In the rows, 128 means zero.
Rows, each with its class:
[122  75 120 139 145 125 145 120 124 147 117 108 120 134 116 119 119  91
 135 119 124  87  28 146 115 132 141 142 139 109 117 143 132 121 116 130
 130  85 146 126 151 129  99 101 135 115  98 123 122 173 110 144 118 144
 113 143 107 123 148 134 101 121 123 130 116 130 118 130 141 163 129 101
 115] | (14)
[134  55 105 141 148 132 136 128 134 139 116 127 125 135 115 135 122 122
 144 130 124  78 102 131 113 139 140 123 116 136 114 155 119 127 114 135
 139 121 130 111 153 128 100 142 132 121  86 121 112 142 111 125 122 125
 117 148 115 124 139 117 105 117 132 138 117 117 124 121 151 144 126 131
 118] | (7)
[136 212 151 115 114 139 167 133 128 118 148 127 142 138 136 143 116 148
 121 146 143 163 219  91 135 139 117 121 155 168 135 105 126 139 137 129
 122 132 115 141 120 111 153 127 127 135 150 134 147 115 145 152 134 114
 120 123 141 125 115 140 156 150 141 126 131  99 140 121 112 113 139 113
 124] | (11)
[131 151 145 128 128 122 142 142 129 134 122 135 117 134 117 137 156 122
 145 138 137 105  95 140 113 130 130 115 116 102 136 128 119 132 175 121
 125  94 138 126 133 123 149 135 124 119 120 135 118 130 125 123 128 144
 108 137 128 124 133 132 138 139 151 131 125 143 125 119 136 147 132 109
 115] | (7)
[146 121 138 108 124 142 159 126 153 129 125 129 135 129 131 138 127 155
 118 137 132 132 221 104 145 132 137 134 139 133 145 115 135 129  94 129
 128 162 119 120 133 135 130 113 114 129 124 133 139 106 145 133 139 118
 119 134 136 124 107 128 123 122 121 123 133 129 136 124 124 119 126 108
 134] | (11)
[134 176 130 126 118 136 168 133 128  75 125 118 122 140 144 136 109 117
 121 147 129 133 199 142 128 135 123 122 142 129 107 120 130 118 198 123
 134  99 129 135 124 113 187 133 121 126 134 136 123 119 126 139 156 128
 113 128 129 119 123 125 133 123 143 113 131 133 126 117 131 128 133 101
 117] | (7)
[143 137 127 129 140 135 153 130 126 127 111 130 127 139 132 139 112 127
 127 150 125 107 132 145 115 133 131 122 142 126 114 131 120 126 187 117
 134 114 132 124 144 117 143 125 131 125 119 132 126 130 122 135 133 129
 117 133 132 120 127 137 129 121 127 132 131 132 128 110 131 132 123 101
 106] | (7)
[136 112 124 121 115 140 152 128 121 131 152 119 128 132 129 131 126 136
 124 122 131 130 193 114 123 146 126 120 124 140 132 111 139 138 123 129
 113 147 125 128 125 134 124 123 131 139 123 127 129 117 144 134 131 114
 115 131 127 122 116 129 115 130 130 128 138 119 128 117 147 129 122 118
 119] | (11)
[108  24 144 106 121 157  90 138 119 120 116 101 128 134 114 125 143  95
 145  90 113  54 190 116 119 148 120 127 123 146 121 146 125 119   4 152
 148 150 138 122 185 109  55 115 119  93 104 130 120 135 147 118  84 138
 130 135 108 138 139 133 111 123 130 136 116 117 110 134 138 128 120 145
 134] | (13)
[144 152 147 119 127 131 142 107 135 124 136 113 121 142 127 137 137 133
 146 129 149 106 134 147 132 140 119 134 128 132 129 144 130 112 171 120
 147  59 130 129 133 105 150 139 135 129 123 140 124 143 107 143 131 128
 113 119 137 124 144 111 130 125 125 119 117 134 129 111 127 133 126 108
 136] | (7)
[115  37 115 128 134 145 121 118 126 133 110 121 143 134 129 107 153 120
 124 111 127  77 162 110 129 137 123 136 128 132 112 142 135 125  30 121
 123 149 145 114 147 123  78 111 105 127  92 121 133 130 152 104 119 120
 128 137 112 130 128 141  98 111 106 147 122 111 127 151 149 126 104 145
 118] | (13)
[137 177 145 109 149 134 167 136 144 133 136 120 131 135 123 135 119 142
  96 139 139 141 178 119 127 132 117 120 148 142 136 127 123 123 144 122
 127 120 117 143 125 125 155 127 130 120 133 135 132 117 132 137 133 123
 105 112 133 111 114 122 152 125 119 124 128 123 125 117 107 132 121 109
 136] | (11)
[129  97 128 144 134 126 136 123 130 134 129 116 106 110 113 110 125 120
 127 138 120  78  73 156 120 127 126  66 118 106 129 137 131 123 172 115
 137  87 143 136 142 122 125 146 134 118 112 154 123 152  92 140 124 146
 121 148 118 112 144 120  87 109 135 124 122 144 126 126 149 163 132 119
 109] | (7)
[102   4 111 140 135 155  96 115 133 136 127 121 116 134  98 119 127 100
 116 110 127  40 115 144 129 127 153 116 119  89 111 160 135 112  76 135
 126 122 150 111 168 127  71 141 128 114  80 127 129 146 119 111 121 145
 123 145  89 140 145 129  86 115 127 138 120 125 126 125 175 156 102 135
 135] | (14)
[126 174 134 113 119 135 158 124 135 119 128 113 135 129 125 143 118  54
 132 146 106 126 190 117 142 137 114 134 137 143 135 118 128 125 147 130
 129 147 122 133 123 113 152 135 125 128 133 131 126 101 135 135 124 102
 118 121 140 125 117 128 152 125 136 120 132 123 136 121 112 108 125 104
 125] | (11)
[126  53 109 148 138 135 136 135 125 134 112 116 101 144 119 121 123 111
 132 148 129  58  75 163 118 124 139 146 105 105 117 143 124 130 138 112
 134  72 145 107 142 110 114 139 132 124  79 126 121 144 113 128 128 152
 123 131 131 167 147 139 105 115 132 115 128 149 117 128 178 146 123 115
 103] | (9)
